Below are the code and all the weights of a small trained network. Each question names an input and a class and asks about switching units off, where a switched-off unit gives its printed mean instead of its output.

import numpy as np


def w(rows, s, z=0):
    codes = np.array(rows[::2]) - 128.0
    scale = np.full(codes.shape[1], s)
    scale[-1] = z or s
    return codes * scale


def norm(h):
    return h / np.sqrt((h * h).mean(-1, keepdims=True) + 1e-5)


def f(y):
    return np.maximum(y, 0)


def log_softmax(a):
    a = a - a.max(-1, keepdims=True)
    return a - np.log(np.exp(a).sum(-1, keepdims=True))


def net(x, mask):
    res = np.array(x, float).reshape(1, 8) / 4 @ E
    u = 0
    for l in range(3):
        y = f(norm(res) @ A[l][:, :-1].T + A[l][:, -1])
        res = res + np.where(mask[u : u + 6], y, B[l][:, -1]) @ B[l][:, :-1]
        u += 6
    return log_softmax(norm(res)[-1] @ U[:, :-1].T + U[:, -1])


A, B = {}, {}
E = w([
[106,90,129,156,87,135,130,125,77],'x0',
[135,93,160,93,128,115,66,138,219],'x1',
[177,131,106,145,118,126,89,122,183],'x2',
[166,170,48,182,125,146,151,109,153],'x3',
[91,73,94,71,117,133,97,116,135],'x4',
[172,73,76,168,109,200,85,3,126],'x5',
[138,131,109,70,122,82,133,106,215],'x6',
[183,162,89,124,121,112,143,124,144],'x7',
],0.0063)
A[0] = w([
[108,89,118,95,74,163,75,66,138,122],'L0N0',
[171,120,96,93,151,90,110,77,253,5],'L0N1',
[108,19,136,157,121,175,142,112,113,38],'L0N2',
[156,175,83,202,114,141,131,38,96,148],'L0N3',
[90,119,105,90,155,142,201,139,160,218],'L0N4',
[146,151,124,95,97,116,112,117,174,58],'L0N5',
],0.0062,0.0022)
B[0] = w([
[14,132,142,126,60,196,56,85,181,219],'L0N0',
[189,139,58,46,218,34,80,183,157,241],'L0N1',
[139,93,165,185,64,130,96,112,226,193],'L0N2',
[254,115,44,158,115,168,226,85,77,253],'L0N3',
[191,171,155,118,98,141,74,207,107,192],'L0N4',
[87,190,61,104,198,119,71,149,153,168],'L0N5',
],0.006,0.0049)
A[1] = w([
[169,165,101,93,132,78,112,96,177,27],'L1N0',
[241,113,75,216,136,194,227,64,85,48],'L1N1',
[88,113,112,100,64,254,85,119,157,3],'L1N2',
[110,135,113,69,126,46,133,104,207,3],'L1N3',
[193,144,97,92,174,97,161,164,74,79],'L1N4',
[192,78,43,204,172,182,253,111,115,22],'L1N5',
],0.006,0.002)
B[1] = w([
[147,129,98,135,128,137,133,129,155,181],'L1N0',
[250,206,73,190,113,168,150,31,59,254],'L1N1',
[89,116,150,150,58,125,126,130,135,181],'L1N2',
[162,161,114,144,192,159,102,105,131,177],'L1N3',
[97,86,106,156,103,118,113,147,135,185],'L1N4',
[129,172,117,191,101,137,130,61,111,221],'L1N5',
],0.011,0.0067)
A[2] = w([
[246,191,72,182,129,183,160,36,19,28],'L2N0',
[205,47,142,110,222,131,150,130,183,172],'L2N1',
[116,148,68,140,59,179,161,171,199,231],'L2N2',
[57,254,225,135,139,76,188,221,18,131],'L2N3',
[149,167,156,75,169,48,116,138,186,179],'L2N4',
[38,21,98,146,115,194,113,61,156,2],'L2N5',
],0.0064,0.0024)
B[2] = w([
[167,208,97,221,131,209,182,111,60,254],'L2N0',
[142,172,48,73,90,29,86,138,140,161],'L2N1',
[125,103,224,95,178,131,112,105,112,180],'L2N2',
[111,18,188,164,136,129,240,180,79,204],'L2N3',
[111,139,82,137,164,126,131,123,108,183],'L2N4',
[81,145,210,100,2,183,141,90,160,158],'L2N5',
],0.0091,0.0099)
U = w([
[39,76,206,124,8,199,34,50,188,1],'0',
[172,213,28,69,228,45,53,174,212,172],'1',
[86,40,162,176,187,96,241,224,67,109],'2',
[213,220,48,254,96,206,188,52,59,195],'3',
],0.0095,0.0041)

Each question gives the input, the list of numbers given to net, and the class t.
The units are the neurons (one row each of A and B). Each row of codes is followed by its name. A weight is (code - 128) times the scale printed after its matrix; where a second scale follows, it is the last column's (A, B and U).
mask holds one flag per neuron, layer by layer. A switched-off neuron (its flag False) gives its mean, the last column of its row in B, instead of its output. The means were averaged over made-up inputs and are rounded, as every weight is.
A unit's drop is (log p(t) with every unit on - log p(t) with that unit switched off) / (log p(t) with every unit on - log p(t) with every unit switched off).
The circuit of an input: a set's keep is (log p(t) with only the set's units on - log p(t) with every unit switched off) / (log p(t) with every unit on - log p(t) with every unit switched off). Starting from the 12 units with the biggest drops (on a tie, the unit counted first), units are removed one at a time, each time the one whose removal leaves the highest keep (on an exact tie, the one counted first), for as long as the keep stays at least 0.8.
units of the circuit, in order: the units of the circuit, biggest drop first
most important unit: the unit with the biggest drop
top k neurons: the k neurons with the biggest drops, biggest first
top k neurons in layer l: the k neurons of layer l with the biggest drops, biggest first
drop when u is switched off: that unit's drop, to one decimal
input [4,1,5,3,2,-8,-5,2], class 2: most important unit : L1N1
input [1,3,4,-6,-6,2,-7,-3], class 0: units of the circuit, in order : [L0N3; L1N1; L2N0]
input [4,-3,-7,-3,-8,-1,-1,-2], class 2: units of the circuit, in order : [L0N3; L2N3; L1N1]
input [-7,-8,-8,-1,7,2,-1,-8], class 0: units of the circuit, in order : [L1N1; L0N3; L2N5]
input [0,7,-8,4,-4,3,4,4], class 1: units of the circuit, in order : [L0N1; L1N1]
input [4,-4,-5,-8,2,3,-2,5], class 0: top 2 neurons : [L0N3; L1N1]
input [-4,-7,-4,3,7,-5,-8,-1], class 2: top 2 neurons : [L0N3; L1N1]
input [3,2,8,-4,-4,1,-1,4], class 1: top 2 neurons in layer 0 : [L0N1; L0N3]
input [-8,3,-6,-2,1,8,-7,-4], class 0: top 2 neurons in layer 0 : [L0N0; L0N2]
input [7,8,3,0,-2,7,-5,-3], class 0: top 2 neurons in layer 0 : [L0N0; L0N2]
input [2,-1,-1,-8,-6,-3,7,1], class 2: drop when L1N1 is switched off : 0.2
input [-3,6,-2,-6,-5,-6,-5,-3], class 2: drop when L0N5 is switched off : 0.0
input [-7,-8,2,-8,3,-3,1,0], class 2: drop when L1N1 is switched off : 0.1
input [4,8,1,-5,-3,0,-7,2], class 0: most important unit : L1N1
